Below is a small trained network, with its code and all its weights. Each question gives an input and a class and asks what happens when units are switched off, that is, made to give their printed mean instead of their output.

import numpy as np


def w(rows, s, z=0):
    codes = np.array(rows[::2]) - 128.0
    scale = np.full(codes.shape[1], s)
    scale[-1] = z or s
    return codes * scale


def f(y):
    return y / 2 * (1 + np.tanh(0.7978845608 * (y + 0.044715 * y**3)))


def log_softmax(a):
    a = a - a.max(-1, keepdims=True)
    return a - np.log(np.exp(a).sum(-1, keepdims=True))


def net(x, mask):
    res = np.array(x, float).reshape(1, 2) / 4 @ E
    y = f(res @ A[0][:, :-1].T + A[0][:, -1])
    res = res + np.where(mask, y, B[0][:, -1]) @ B[0][:, :-1]
    return log_softmax(res[-1] @ U[:, :-1].T + U[:, -1])


A, B = {}, {}
E = w([
[239,3,65,45],'x0',
[61,77,255,37],'x1',
],0.007)
A[0] = w([
[137,93,112,113,126],'n0',
[159,101,121,136,196],'n1',
[152,106,130,89,162],'n2',
[123,204,130,189,181],'n3',
[116,139,146,84,118],'n4',
[104,117,173,72,117],'n5',
[129,114,124,101,102],'n6',
[206,97,114,123,228],'n7',
[94,155,167,145,214],'n8',
[65,117,179,104,160],'n9',
[148,122,136,97,110],'n10',
[138,65,131,75,158],'n11',
[147,72,158,3,254],'n12',
[158,114,45,170,209],'n13',
[132,190,145,222,148],'n14',
],0.02,0.0072)
B[0] = w([
[189,61,73,110,153],'n0',
[200,160,140,108,169],'n1',
[156,111,121,66,166],'n2',
[50,211,71,157,212],'n3',
[106,78,185,129,148],'n4',
[114,93,203,161,179],'n5',
[127,84,116,100,135],'n6',
[245,140,117,117,213],'n7',
[46,177,156,156,201],'n8',
[103,138,184,165,202],'n9',
[130,89,123,96,139],'n10',
[122,75,118,31,189],'n11',
[123,93,193,44,250],'n12',
[173,179,162,149,222],'n13',
[63,153,51,156,209],'n14',
],0.011,0.016)
U = w([
[219,129,94,7,209],'0',
[130,74,135,200,38],'1',
[254,222,117,238,138],'2',
[91,133,231,121,172],'3',
[127,85,83,176,26],'4',
[23,254,71,184,226],'5',
[68,115,7,73,19],'6',
[104,141,47,112,2],'7',
],0.0095,0.0031)

Each question gives the input, the list of numbers given to net, and the class t.
The units are the neurons (one row each of A and B). Each row of codes is followed by its name. A weight is (code - 128) times the scale printed after its matrix; where a second scale follows, it is the last column's (A, B and U).
mask holds one flag per neuron, in row order. A switched-off neuron (its flag False) gives its mean, the last column of its row in B, instead of its output. The means were averaged over made-up inputs and are rounded, as every weight is.
A unit's drop is (log p(t) with every unit on - log p(t) with that unit switched off) / (log p(t) with every unit on - log p(t) with every unit switched off).
most important unit: the unit with the biggest drop
k most important neurons: the k neurons with the biggest drops, biggest first
drop of u: that unit's drop, to one decimal
input [5,-7], class 2: most important unit => n13
input [-8,8], class 5: 3 most important neurons => n8, n12, n3
input [6,-7], class 2: 3 most important neurons => n13, n12, n7
input [0,-6], class 2: 2 most important neurons => n13, n8
input [-5,5], class 5: 2 most important neurons => n12, n8
input [4,-5], class 2: 3 most important neurons => n12, n13, n11
input [7,-8], class 2: 3 most important neurons => n13, n12, n7
input [3,-5], class 2: drop of n12 => 0.2
input [-7,3], class 5: drop of n8 => 0.0
input [6,-8], class 2: drop of n13 => 0.8
input [1,1], class 0: drop of n8 => 0.2
